Below is a small trained network, with its code and all its weights. Each question gives an input and a class and asks what happens when units are switched off, that is, made to give their printed mean instead of their output.

import numpy as np


def w(rows, s, z=0):
    codes = np.array(rows[::2]) - 128.0
    scale = np.full(codes.shape[1], s)
    scale[-1] = z or s
    return codes * scale


def f(y):
    return np.maximum(y, 0)


def log_softmax(a):
    a = a - a.max(-1, keepdims=True)
    return a - np.log(np.exp(a).sum(-1, keepdims=True))


def net(x, mask):
    res = np.array(x, float).reshape(1, 5) / 4 @ E
    y = f(res @ A[0][:, :-1].T + A[0][:, -1])
    res = res + np.where(mask, y, B[0][:, -1]) @ B[0][:, :-1]
    return log_softmax(res[-1] @ U[:, :-1].T + U[:, -1])


A, B = {}, {}
E = w([
[218,153,196,109,254],'x0',
[4,213,28,114,41],'x1',
[119,123,62,175,213],'x2',
[254,234,94,158,112],'x3',
[212,57,47,33,205],'x4',
],0.0076)
A[0] = w([
[80,99,101,89,218,178],'N1',
[137,202,136,220,181,253],'N2',
[63,108,103,95,124,128],'N3',
[200,83,94,113,88,175],'N4',
[39,145,199,173,127,237],'N5',
[82,80,154,147,148,200],'N6',
[113,167,129,66,147,137],'N7',
[120,251,82,65,54,158],'N8',
[210,142,194,160,186,202],'N9',
[100,185,72,155,189,210],'N10',
],0.015,0.003)
B[0] = w([
[212,69,127,190,52,207],'N1',
[125,180,110,130,237,207],'N2',
[124,78,102,36,130,196],'N3',
[165,86,133,125,206,183],'N4',
[6,122,169,176,142,223],'N5',
[99,50,188,132,109,188],'N6',
[112,132,115,133,107,155],'N7',
[88,235,66,130,50,233],'N8',
[171,202,212,57,123,249],'N9',
[184,159,28,135,142,189],'N10',
],0.017,0.015)
U = w([
[72,117,205,249,157,213],'0',
[85,196,60,116,3,81],'1',
[192,66,75,127,156,205],'2',
[173,152,47,172,195,25],'3',
[194,149,250,71,82,248],'4',
[66,2,84,45,25,13],'5',
[203,67,53,171,69,79],'6',
],0.0084,0.0014)

Each question gives the input, the list of numbers given to net, and the class t.
The units are the neurons (one row each of A and B). Each row of codes is followed by its name. A weight is (code - 128) times the scale printed after its matrix; where a second scale follows, it is the last column's (A, B and U).
mask holds one flag per neuron, in row order. A switched-off neuron (its flag False) gives its mean, the last column of its row in B, instead of its output. The means were averaged over made-up inputs and are rounded, as every weight is.
A unit's drop is (log p(t) with every unit on - log p(t) with that unit switched off) / (log p(t) with every unit on - log p(t) with every unit switched off).
The circuit of an input: a set's keep is (log p(t) with only the set's units on - log p(t) with every unit switched off) / (log p(t) with every unit on - log p(t) with every unit switched off). Starting from all 10 units, units are removed one at a time, each time the one whose removal leaves the highest keep (on an exact tie, the one counted first), for as long as the keep stays at least 0.8.
circuit, biggest first: the units of the circuit, biggest drop first
k most important neurons: the k neurons with the biggest drops, biggest first
drop when u is switched off: that unit's drop, to one decimal
input [4,1,7,-2,-2], class 3: 2 most important neurons -> (N10; N2)
input [3,0,-1,8,-3], class 3: most important neuron -> (N2)
input [0,1,-5,-4,-2], class 5: circuit, biggest first -> (N2; N9)
input [1,2,0,-8,-4], class 5: 2 most important neurons -> (N3; N2)
input [6,-2,-8,0,-8], class 0: 3 most important neurons -> (N5; N3; N2)
input [4,6,8,-3,-6], class 3: 2 most important neurons -> (N10; N2)
input [-7,-4,-4,1,1], class 2: 2 most important neurons -> (N9; N5)
input [-1,3,2,-1,-8], class 0: 2 most important neurons -> (N5; N2)
input [-2,0,5,0,8], class 6: 3 most important neurons -> (N1; N2; N9)
input [3,2,-1,-2,5], class 6: circuit, biggest first -> (N9; N1)
input [-7,-4,6,6,-7], class 3: 3 most important neurons -> (N2; N6; N10)
input [1,8,2,-8,-6], class 5: 2 most important neurons -> (N3; N6)
input [4,5,6,-1,-7], class 0: drop when N5 is switched off -> 6.6
input [5,7,8,8,-4], class 3: drop when N2 is switched off -> 4.6
input [4,4,-1,1,6], class 6: drop when N5 is switched off -> 0.1
input [-4,6,6,-8,-4], class 5: circuit, biggest first -> (N3)
